Below is a small trained network, with its code and all its weights. Each question gives an input and a class and asks what happens when units are switched off, that is, made to give their printed mean instead of their output.

import numpy as np


def w(rows, s, z=0):
    codes = np.array(rows[::2]) - 128.0
    scale = np.full(codes.shape[1], s)
    scale[-1] = z or s
    return codes * scale


def f(y):
    return y / 2 * (1 + np.tanh(0.7978845608 * (y + 0.044715 * y**3)))


def log_softmax(a):
    a = a - a.max(-1, keepdims=True)
    return a - np.log(np.exp(a).sum(-1, keepdims=True))


def net(x, mask):
    res = np.array(x, float).reshape(1, 6) / 4 @ E
    y = f(res @ A[0][:, :-1].T + A[0][:, -1])
    res = res + np.where(mask, y, B[0][:, -1]) @ B[0][:, :-1]
    return log_softmax(res[-1] @ U[:, :-1].T + U[:, -1])


A, B = {}, {}
E = w([
[128,131,129,131],'x0',
[126,127,127,125],'x1',
[79,97,208,2],'x2',
[220,242,178,140],'x3',
[125,153,79,77],'x4',
[229,67,99,130],'x5',
],0.0074)
A[0] = w([
[96,87,74,97,119],'neuron 1',
[249,116,74,38,204],'neuron 2',
[122,186,80,160,169],'neuron 3',
[185,115,160,54,226],'neuron 4',
[164,54,62,135,213],'neuron 5',
[118,157,217,26,201],'neuron 6',
[76,146,143,178,145],'neuron 7',
[186,52,113,110,194],'neuron 8',
[16,78,83,210,208],'neuron 9',
[77,113,203,42,117],'neuron 10',
[55,239,144,75,184],'neuron 11',
[92,241,207,99,249],'neuron 12',
[138,181,68,164,91],'neuron 13',
[33,89,31,143,251],'neuron 14',
[85,42,102,78,167],'neuron 15',
[75,50,132,110,196],'neuron 16',
[135,62,197,101,144],'neuron 17',
[36,178,111,151,246],'neuron 18',
[80,170,195,182,184],'neuron 19',
[172,198,107,143,37],'neuron 20',
[223,223,197,139,253],'neuron 21',
[119,128,183,79,24],'neuron 22',
],0.011,0.0048)
B[0] = w([
[143,83,230,99,165],'neuron 1',
[101,91,94,226,212],'neuron 2',
[208,171,66,94,173],'neuron 3',
[54,2,61,169,196],'neuron 4',
[177,132,247,201,208],'neuron 5',
[66,107,120,48,228],'neuron 6',
[172,110,88,51,154],'neuron 7',
[44,207,195,196,189],'neuron 8',
[238,57,180,110,238],'neuron 9',
[45,129,165,67,205],'neuron 10',
[158,120,114,60,202],'neuron 11',
[92,89,25,50,229],'neuron 12',
[218,191,113,101,162],'neuron 13',
[216,50,251,147,245],'neuron 14',
[99,110,242,177,206],'neuron 15',
[89,97,230,171,205],'neuron 16',
[52,135,124,187,173],'neuron 17',
[180,91,122,35,203],'neuron 18',
[132,171,42,36,176],'neuron 19',
[152,202,126,152,153],'neuron 20',
[91,176,21,202,254],'neuron 21',
[73,152,152,86,142],'neuron 22',
],0.0076,0.0094)
U = w([
[216,11,141,78,211],'0',
[96,91,213,31,106],'1',
[198,112,180,197,255],'2',
[90,96,214,141,114],'3',
[136,247,38,83,106],'4',
[103,176,93,2,67],'5',
[172,219,95,230,8],'6',
[58,99,52,147,158],'7',
],0.0077,0.0042)

Each question gives the input, the list of numbers given to net, and the class t.
The units are the neurons (one row each of A and B). Each row of codes is followed by its name. A weight is (code - 128) times the scale printed after its matrix; where a second scale follows, it is the last column's (A, B and U).
mask holds one flag per neuron, in row order. A switched-off neuron (its flag False) gives its mean, the last column of its row in B, instead of its output. The means were averaged over made-up inputs and are rounded, as every weight is.
A unit's drop is (log p(t) with every unit on - log p(t) with that unit switched off) / (log p(t) with every unit on - log p(t) with every unit switched off).
The circuit of an input: a set's keep is (log p(t) with only the set's units on - log p(t) with every unit switched off) / (log p(t) with every unit on - log p(t) with every unit switched off). Starting from the 12 units with the biggest drops (on a tie, the unit counted first), units are removed one at a time, each time the one whose removal leaves the highest keep (on an exact tie, the one counted first), for as long as the keep stays at least 0.8.
units of the circuit, in order: the units of the circuit, biggest drop first
top k neurons: the k neurons with the biggest drops, biggest first
drop when u is switched off: that unit's drop, to one decimal
input [5,1,-8,-7,8,4], class 2: units of the circuit, in order => neuron 5; neuron 12
input [5,2,0,-6,-8,2], class 2: units of the circuit, in order => neuron 6; neuron 12; neuron 5
input [-2,1,-6,-1,6,6], class 2: units of the circuit, in order => neuron 5; neuron 12
input [7,-4,2,4,8,7], class 7: top neuron => neuron 4
input [5,7,-2,0,4,2], class 2: units of the circuit, in order => neuron 12; neuron 6
input [-4,-4,7,4,3,0], class 5: top 2 neurons => neuron 6; neuron 11
input [-8,-5,7,4,8,2], class 7: top 2 neurons => neuron 4; neuron 2
input [2,0,-1,-6,0,-3], class 0: drop when neuron 9 is switched off => 0.5
input [7,5,-8,3,2,-1], class 4: drop when neuron 12 is switched off => -0.1
input [-6,0,-2,8,-7,-1], class 4: drop when neuron 16 is switched off => 0.0
